Here is a tiny trained network, its code and every weight. The questions are about switching its units off for an input and a class, where a switched-off unit gives its printed mean instead of its output.

import numpy as np


def w(rows, s, z=0):
    codes = np.array(rows[::2]) - 128.0
    scale = np.full(codes.shape[1], s)
    scale[-1] = z or s
    return codes * scale


def norm(h):
    return h / np.sqrt((h * h).mean(-1, keepdims=True) + 1e-5)


def f(y):
    return y / 2 * (1 + np.tanh(0.7978845608 * (y + 0.044715 * y**3)))


def log_softmax(a):
    a = a - a.max(-1, keepdims=True)
    return a - np.log(np.exp(a).sum(-1, keepdims=True))


def net(x, mask):
    res = np.array(x, float).reshape(1, 7) / 4 @ E
    u = 0
    for l in range(4):
        y = f(norm(res) @ A[l][:, :-1].T + A[l][:, -1])
        res = res + np.where(mask[u : u + 5], y, B[l][:, -1]) @ B[l][:, :-1]
        u += 5
    return log_softmax(norm(res)[-1] @ U[:, :-1].T + U[:, -1])


A, B = {}, {}
E = w([
[108,71,120,108,164,125,79,2,157,58,71,114],'x0',
[181,120,214,71,176,48,110,104,115,189,94,206],'x1',
[2,219,122,50,97,133,158,102,124,130,105,193],'x2',
[129,130,127,126,146,147,127,133,138,125,138,135],'x3',
[20,47,182,148,134,174,6,169,120,202,125,81],'x4',
[114,173,88,82,147,54,68,194,203,86,88,77],'x5',
[145,82,185,32,67,142,185,129,196,117,186,71],'x6',
],0.0077)
A[0] = w([
[120,160,115,110,169,61,101,202,212,105,95,99,48],'L0N0',
[164,208,156,134,117,127,176,254,70,212,142,94,18],'L0N1',
[234,93,133,184,186,106,139,128,157,136,126,65,49],'L0N2',
[129,81,165,159,110,161,155,126,91,99,149,197,2],'L0N3',
[134,122,226,114,200,12,109,115,122,139,196,199,44],'L0N4',
],0.0066,0.0082)
B[0] = w([
[163,177,90,89,140,99,49,99,105,163,184,86,196],'L0N0',
[116,91,99,155,106,122,126,110,218,159,134,196,253],'L0N1',
[125,189,198,171,93,166,97,105,124,72,125,145,241],'L0N2',
[167,133,123,133,99,130,129,108,97,166,151,143,84],'L0N3',
[172,139,114,99,112,220,178,151,126,170,2,78,214],'L0N4',
],0.016,0.002)
A[1] = w([
[174,85,182,2,70,135,144,166,154,109,190,93,67],'L1N0',
[201,84,211,212,156,74,116,176,157,125,155,73,1],'L1N1',
[73,130,92,44,63,134,123,113,108,116,113,198,113],'L1N2',
[126,176,74,165,119,155,156,116,125,78,161,99,25],'L1N3',
[191,167,106,147,97,100,152,128,144,45,118,170,115],'L1N4',
],0.0063,0.005)
B[1] = w([
[61,149,167,232,255,59,211,105,125,153,144,93,230],'L1N0',
[151,214,181,188,75,168,68,128,127,83,119,172,182],'L1N1',
[211,159,198,205,98,141,64,110,135,92,121,100,212],'L1N2',
[115,95,138,79,124,162,108,181,100,131,111,115,153],'L1N3',
[79,44,160,75,118,98,138,191,84,121,136,149,254],'L1N4',
],0.0093,0.0028)
A[2] = w([
[26,254,176,67,105,132,139,101,131,138,116,171,8],'L2N0',
[128,166,66,193,213,104,98,165,58,137,86,181,25],'L2N1',
[67,67,181,141,123,125,40,173,126,183,134,111,17],'L2N2',
[194,157,103,117,110,74,169,132,119,78,128,149,30],'L2N3',
[142,122,113,136,140,178,161,42,29,172,216,175,1],'L2N4',
],0.0072,0.0058)
B[2] = w([
[247,116,190,211,102,168,88,154,144,73,148,121,209],'L2N0',
[74,136,172,176,168,66,214,91,158,133,143,67,233],'L2N1',
[111,104,147,52,141,136,159,182,58,67,140,191,249],'L2N2',
[111,155,122,99,157,155,93,155,67,123,163,186,161],'L2N3',
[145,157,120,83,113,88,62,133,140,162,167,82,166],'L2N4',
],0.014,0.0021)
A[3] = w([
[85,129,16,156,68,214,174,155,116,101,114,31,39],'L3N0',
[190,135,72,81,141,81,211,110,80,63,175,209,1],'L3N1',
[145,93,124,139,111,172,124,37,32,238,185,139,54],'L3N2',
[122,35,98,108,150,107,86,2,190,65,81,163,2],'L3N3',
[143,102,152,143,73,180,189,73,103,136,149,151,136],'L3N4',
],0.008,0.0062)
B[3] = w([
[247,127,155,77,146,135,176,104,107,212,37,134,226],'L3N0',
[57,44,152,94,135,176,92,182,97,101,129,112,189],'L3N1',
[144,166,71,62,124,73,103,123,168,76,132,83,184],'L3N2',
[123,133,71,145,45,143,187,177,189,218,198,230,190],'L3N3',
[113,172,80,141,152,107,66,133,126,122,126,82,252],'L3N4',
],0.014,0.0036)
U = w([
[202,176,198,234,56,201,37,127,130,20,133,146,102],'0',
[205,115,119,55,138,171,169,130,115,202,3,111,187],'1',
[29,31,136,50,156,154,107,212,15,55,165,174,57],'2',
[154,208,22,47,121,39,31,105,138,135,227,57,43],'3',
[110,95,54,174,35,138,169,164,241,206,209,250,3],'4',
[35,122,179,210,204,62,233,58,150,120,168,56,216],'5',
],0.018,0.0047)

Each question gives the input, the list of numbers given to net, and the class t.
The units are the neurons (one row each of A and B). Each row of codes is followed by its name. A weight is (code - 128) times the scale printed after its matrix; where a second scale follows, it is the last column's (A, B and U).
mask holds one flag per neuron, layer by layer. A switched-off neuron (its flag False) gives its mean, the last column of its row in B, instead of its output. The means were averaged over made-up inputs and are rounded, as every weight is.
A unit's drop is (log p(t) with every unit on - log p(t) with that unit switched off) / (log p(t) with every unit on - log p(t) with every unit switched off).
The circuit of an input: a set's keep is (log p(t) with only the set's units on - log p(t) with every unit switched off) / (log p(t) with every unit on - log p(t) with every unit switched off). Starting from the 12 units with the biggest drops (on a tie, the unit counted first), units are removed one at a time, each time the one whose removal leaves the highest keep (on an exact tie, the one counted first), for as long as the keep stays at least 0.8.
circuit, biggest first: the units of the circuit, biggest drop first
top k neurons: the k neurons with the biggest drops, biggest first
top k neurons in layer l: the k neurons of layer l with the biggest drops, biggest first
drop when u is switched off: that unit's drop, to one decimal
input [-3,4,7,-7,-1,-8,6], class 3: top neuron in layer 2 : L2N4
input [-6,-7,-4,-4,-6,6,8], class 5: top 2 neurons : L1N0, L0N4
input [-3,1,6,8,-3,-8,-3], class 3: top 2 neurons : L2N4, L3N2
input [-8,4,-4,7,-8,1,-3], class 2: top 3 neurons : L3N1, L1N4, L2N3
input [8,-3,-2,-7,4,3,-8], class 4: top 2 neurons : L3N3, L1N0
input [0,3,-7,3,-4,6,6], class 0: top 2 neurons : L0N2, L1N1
input [4,-8,-4,6,-8,5,-3], class 1: top 2 neurons : L3N0, L1N3
input [-4,-7,6,0,4,7,-3], class 1: top 2 neurons : L3N0, L0N2
input [-4,0,8,3,-4,2,-8], class 0: top 3 neurons : L2N0, L1N0, L1N2
input [-7,-7,-3,-4,-6,-2,1], class 1: top 2 neurons : L3N0, L2N2
input [2,4,-5,-2,6,5,-4], class 2: top 2 neurons in layer 2 : L2N2, L2N0
input [0,3,6,-5,-7,3,2], class 2: top 4 neurons : L3N1, L2N3, L1N4, L0N2
input [-5,-4,8,4,-7,-7,-8], class 0: top 2 neurons in layer 2 : L2N0, L2N2
input [4,1,-1,-7,-4,-2,1], class 2: top neuron in layer 3 : L3N1
input [0,-5,2,2,-3,-1,-5], class 1: top 2 neurons in layer 1 : L1N3, L1N0
input [1,-5,-4,0,-8,-4,-8], class 2: circuit, biggest first : L3N1, L1N4
input [-6,3,-5,-2,6,7,8], class 5: top 2 neurons in layer 1 : L1N0, L1N4
input [-1,-7,6,7,3,7,-2], class 1: top 2 neurons in layer 0 : L0N2, L0N1
input [0,4,3,6,4,-7,8], class 5: drop when L0N0 is switched off : 0.1
input [-4,-4,0,-5,-1,1,-8], class 5: drop when L2N1 is switched off : 1.6
